[[432, 266, 494, 181, -100, -306, 109, 283, -180, -77, 316, 377, -81, 314],
 [159, 139, -328, -255, 128, 6, -31, -38, 103, 300, 494, 397, 38, -116],
 [-12, -60, 200, -49, -364, 291, 270, 487, 223, -149, -12, 233, -259, -200],
 [165, -317, 142, -199, 345, 228, -333, -333, 190, -278, 74, 358, 84, 20],
 [61, 333, -300, -52, 393, -548, 22, -55, 150, -49, 314, -245, 131, -81],
 [501, 490, 52, 40, 252, 262, 282, -17, -75, -87, -85, 138, -305, 447],
 [-161, -86, -198, 6, -347, 50, 18, 338, 164, 110, 85, -31, -460, 322],
 [144, -178, -134, 287, 290, 232, 461, -220, -168, 110, -121, 226, -179, 29]] -> 322

[[-321, -198, -265, -404, -217, -176, -176, -176, -135, -225, 618, -495, 300],
 [-55, -526, 117, -401, -34, -321, 148, -262, 155, -269, 500, -532, 258],
 [398, 46, 426, 61, 418, 110, 245, 239, 162, 51, -655, -44, -184],
 [-264, 420, -303, -204, -56, 250, -310, 195, -274, -41, -135, -264, 85],
 [-306, 390, -479, 87, -362, 185, -304, 27, -240, -46, 341, 321, -327],
 [-20, -296, -104, 61, -293, -233, -71, -312, 0, -78, -67, 66, 47]] -> -327

[[255, 598, 647, 190, 696, 324, 330, 401, 455, 599, 317, 168, 401, 373, 795, 556],
 [601, 303, 791, 689, 357, 616, 815, 314, 424, 128, 251, 296, 682, 342, 854, 218],
 [435, 817, 506, 218, 752, 258, 300, 195, 408, 351, 661, 805, 820, 295, 316, 164],
 [475, 287, 488, 522, 578, 155, 758, 594, 664, 399, 797, 908, 460, 234, 186, 650],
 [868, 833, 431, 429, 895, 825, 204, 834, 472, 493, 645, 666, 428, 392, 614, 439],
 [362, 308, 619, 662, 188, 550, 676, 125, 132, 336, 444, 721, 671, 814, 328, 648],
 [120, 351, 239, 153, 514, 847, 221, 824, 452, 716, 232, 566, 362, 497, 821, 533],
 [539, 713, 888, 716, 492, 207, 326, 351, 293, 540, 370, 907, 280, 139, 835, 135],
 [469, 121, 853, 592, 814, 737, 736, 406, 543, 868, 187, 456, 826, 725, 921, 177],
 [314, 119, 290, 427, 605, 718, 353, 743, 768, 219, 385, 361, 788, 639, 681, 811]] -> 177

[[6120, 6212, 6504, 8304, 5881, 7348, 4912, 7408, 4943, 5244, 6114, 5982, 5771],
 [7205, 6167, 6164, 4115, 6577, 8512, 7004, 6468, 4826, 6239, 5959, 6151, 5770],
 [7011, 6013, 8673, 6709, 5821, 5823, 6685, 6178, 8362, 2863, 6071, 5901, 5921],
 [6227, 6069, 4679, 7942, 7118, 7372, 7060, 6410, 7006, 4854, 5992, 5940, 5896],
 [7181, 6045, 1826, 6713, 5575, 6696, 6424, 5155, 8239, 4354, 5980, 6032, 5872],
 [6030, 5741, 6720, 5520, 5372, 7946, 6861, 5775, 6259, 9331, 5954, 5971, 5867],
 [5877, 6030, 6992, 6600, 6654, 8137, 5639, 5987, 6460, 6354, 6007, 6064, 6029],
 [3399, 6224, 5856, 5385, 7407, 6906, 6995, 4007, 9310, 7782, 6088, 5900, 6002]] -> 6029

[[339, 685, 715, 686, 602, 501, 415, 679, 503, 257, 315, 378, 590, 376, 355],
 [577, 160, 221, 568, 302, 581, 756, 746, 374, 930, 865, 712, 364, 602, 659],
 [735, 246, 244, 414, 376, 560, 713, 641, 429, 958, 858, 753, 421, 724, 748],
 [536, 290, 323, 575, 384, 571, 681, 720, 424, 789, 750, 652, 425, 563, 612],
 [400, 303, 344, 711, 362, 561, 665, 910, 338, 731, 716, 598, 407, 493, 548],
 [292, 527, 590, 738, 502, 535, 517, 726, 426, 374, 425, 398, 495, 358, 357]] -> 548

[[434, 402, 250, 282, 502, 226, 332, 258, 694, 634, 291],
 [483, 404, 429, 419, 476, 457, 386, 439, 721, 690, 388],
 [503, 445, 373, 337, 618, 364, 344, 361, 937, 844, 385],
 [358, 354, 161, 253, 382, 131, 321, 188, 427, 402, 217],
 [417, 396, 226, 286, 489, 209, 323, 247, 654, 595, 265],
 [308, 322, 120, 225, 283, 81, 324, 147, 219, 228, 194]] -> 265

[[18, 20, 15, 19, 49, 48, 51, 18, 19, 77, 50, 52, 50, 19],
 [49, 23, 50, 18, 17, 52, 18, 17, 19, 49, 17, 50, 17, 50],
 [17, 17, 19, 50, 17, 18, 18, 18, 16, 18, 50, 18, 49, 18],
 [49, 49, 49, 51, 17, 15, 17, 20, 50, 49, 52, 50, 16, 16],
 [18, 19, 19, 45, 50, 18, 12, 51, 50, 47, 51, 48, 51, 15],
 [17, 50, 16, 48, 19, 51, 17, 49, 51, 48, 18, 15, 49, 18],
 [47, 17, 17, 17, 49, 17, 50, 18, 49, 50, 50, 50, 51, 18],
 [49, 18, 49, 18, 50, 18, 17, 50, 46, 49, 48, 19, 50, 49],
 [17, 18, 17, 17, 48, 50, 17, 49, 53, 50, 16, 50, 49, 17],
 [49, 49, 17, 51, 18, 20, 18, 17, 49, 18, 51, 50, 54, 18]] -> 17
---
  0   0   4   2
  0   1   2  -4
-53  38  24  47
-> 47, 38

-13  18 -52  24 -> 24, 18

-22  13 -13  -6 -54   6 -> 13, 6

  7   2 -28  28  44
-16 -32 -19  34  26
-> 44, 34

 -7 -33 -23 -56 -19 -> -7, -19

-27 -47  55   8  18 -> 55, 18

 36 -35   1   2
-11  10 -53   9
-> 36, 10

 20  44 -35  17 -15 -> 44, 20
---
[8 7 6 5 1 0] ==> 0
[116 235 125  40 101   2  69] ==> 69
[12 76 77 30 55 61 52] ==> 52
[-368  -99  877  278 -502 -434] ==> -434
[2585 6278 7448 8562] ==> 8562
[64 21 25 87] ==> 87
[-13  -8  26  36 -22 -12 -41] ==> -41
